Below are the code and all the weights of a small trained network. Each question names an input and a class and asks about switching units off, where a switched-off unit gives its printed mean instead of its output.

import numpy as np


def w(rows, s, z=0):
    codes = np.array(rows[::2]) - 128.0
    scale = np.full(codes.shape[1], s)
    scale[-1] = z or s
    return codes * scale


def norm(h):
    return h / np.sqrt((h * h).mean(-1, keepdims=True) + 1e-5)


def f(y):
    return np.maximum(y, 0)


def log_softmax(a):
    a = a - a.max(-1, keepdims=True)
    return a - np.log(np.exp(a).sum(-1, keepdims=True))


def net(x, mask):
    res = np.array(x, float).reshape(1, 5) / 4 @ E
    u = 0
    for l in range(4):
        y = f(norm(res) @ A[l][:, :-1].T + A[l][:, -1])
        res = res + np.where(mask[u : u + 5], y, B[l][:, -1]) @ B[l][:, :-1]
        u += 5
    return log_softmax(norm(res)[-1] @ U[:, :-1].T + U[:, -1])


A, B = {}, {}
E = w([
[122,129,125,129,123],'x0',
[57,86,51,253,80],'x1',
[122,116,217,172,150],'x2',
[154,142,153,125,46],'x3',
[36,227,143,91,106],'x4',
],0.0047)
A[0] = w([
[42,196,143,107,111,3],'0.n0',
[137,152,165,117,7,88],'0.n1',
[101,142,47,60,89,56],'0.n2',
[77,124,229,164,122,75],'0.n3',
[68,140,97,115,217,53],'0.n4',
],0.014,0.0046)
B[0] = w([
[228,21,122,107,27,253],'0.n0',
[33,29,196,165,236,251],'0.n1',
[188,244,63,169,203,245],'0.n2',
[186,240,3,148,187,237],'0.n3',
[56,48,234,198,204,229],'0.n4',
],0.012,0.0046)
A[1] = w([
[241,40,96,138,86,20],'1.n0',
[166,63,149,95,116,116],'1.n1',
[125,186,219,3,137,34],'1.n2',
[17,147,80,203,43,91],'1.n3',
[103,152,141,108,90,2],'1.n4',
],0.012,0.00097)
B[1] = w([
[233,88,164,181,60,254],'1.n0',
[142,103,93,175,72,187],'1.n1',
[16,201,98,45,10,162],'1.n2',
[53,201,158,14,22,182],'1.n3',
[93,86,106,133,129,128],'1.n4',
],0.011,0.0074)
A[2] = w([
[190,52,228,103,114,60],'2.n0',
[51,1,150,102,170,18],'2.n1',
[118,134,109,33,79,2],'2.n2',
[213,233,9,139,180,42],'2.n3',
[32,186,109,81,46,161],'2.n4',
],0.0088,0.00094)
B[2] = w([
[105,75,78,195,65,230],'2.n0',
[2,105,96,134,139,193],'2.n1',
[94,145,65,38,113,171],'2.n2',
[244,175,95,29,251,255],'2.n3',
[64,142,91,23,71,238],'2.n4',
],0.0092,0.0055)
A[3] = w([
[123,156,119,94,132,70],'3.n0',
[109,188,172,178,90,36],'3.n1',
[143,140,197,87,105,102],'3.n2',
[58,66,179,167,193,2],'3.n3',
[102,137,250,67,95,94],'3.n4',
],0.011,0.00092)
B[3] = w([
[124,59,146,30,124,197],'3.n0',
[128,106,71,113,151,143],'3.n1',
[95,152,37,161,124,149],'3.n2',
[75,45,255,52,178,253],'3.n3',
[85,126,31,154,46,177],'3.n4',
],0.0076,0.0038)
U = w([
[212,54,121,221,23,110],'0',
[124,96,104,123,161,253],'1',
[200,211,79,114,243,88],'2',
[40,179,100,38,35,72],'3',
[2,54,202,175,199,74],'4',
],0.0067,0.0064)

Each question gives the input, the list of numbers given to net, and the class t.
The units are the neurons (one row each of A and B). Each row of codes is followed by its name. A weight is (code - 128) times the scale printed after its matrix; where a second scale follows, it is the last column's (A, B and U).
mask holds one flag per neuron, layer by layer. A switched-off neuron (its flag False) gives its mean, the last column of its row in B, instead of its output. The means were averaged over made-up inputs and are rounded, as every weight is.
A unit's drop is (log p(t) with every unit on - log p(t) with that unit switched off) / (log p(t) with every unit on - log p(t) with every unit switched off).
The circuit of an input: a set's keep is (log p(t) with only the set's units on - log p(t) with every unit switched off) / (log p(t) with every unit on - log p(t) with every unit switched off). Starting from the 12 units with the biggest drops (on a tie, the unit counted first), units are removed one at a time, each time the one whose removal leaves the highest keep (on an exact tie, the one counted first), for as long as the keep stays at least 0.8.
units of the circuit, in order: the units of the circuit, biggest drop first
unit that matters most: the unit with the biggest drop
k most important neurons: the k neurons with the biggest drops, biggest first
k most important neurons of layer l: the k neurons of layer l with the biggest drops, biggest first
input [1,0,3,5,0], class 4: units of the circuit, in order -> 0.n1
input [-1,-1,-3,8,-6], class 4: units of the circuit, in order -> 0.n1; 0.n0
input [2,-8,-4,-8,0], class 3: 4 most important neurons of layer 0 -> 0.n1; 0.n3; 0.n0; 0.n2
input [-2,0,-8,7,-7], class 2: 2 most important neurons -> 0.n2; 0.n0
input [-5,-8,0,-6,-6], class 3: units of the circuit, in order -> 1.n2; 0.n0; 0.n3; 0.n1
input [-3,1,5,7,-4], class 4: 3 most important neurons of layer 0 -> 0.n1; 0.n2; 0.n0
input [5,8,-5,-4,-5], class 3: 2 most important neurons of layer 0 -> 0.n0; 0.n3
input [2,-8,7,-7,-1], class 3: units of the circuit, in order -> 1.n2; 0.n1
input [-4,-5,6,-2,5], class 2: 2 most important neurons -> 0.n3; 2.n3
input [1,-6,-7,3,-5], class 2: 3 most important neurons -> 0.n0; 0.n2; 1.n3
input [-4,5,-2,5,-3], class 3: units of the circuit, in order -> 0.n0; 1.n3
input [-1,8,-6,1,0], class 3: 4 most important neurons -> 1.n3; 0.n3; 0.n0; 2.n4
input [2,-6,3,-3,2], class 3: 3 most important neurons -> 1.n2; 0.n2; 0.n1
input [5,-2,-6,-3,3], class 2: unit that matters most -> 0.n2
input [6,-1,-5,4,6], class 0: 2 most important neurons -> 0.n0; 0.n3
input [4,-7,-5,1,8], class 0: 4 most important neurons -> 0.n0; 1.n0; 0.n3; 1.n3
input [4,1,6,5,5], class 2: 2 most important neurons -> 0.n3; 0.n4
input [1,-6,7,2,2], class 2: 2 most important neurons -> 0.n3; 1.n3
input [-5,-1,-5,6,-2], class 4: 2 most important neurons -> 0.n1; 0.n3
input [-4,-3,-1,-3,5], class 0: unit that matters most -> 0.n0
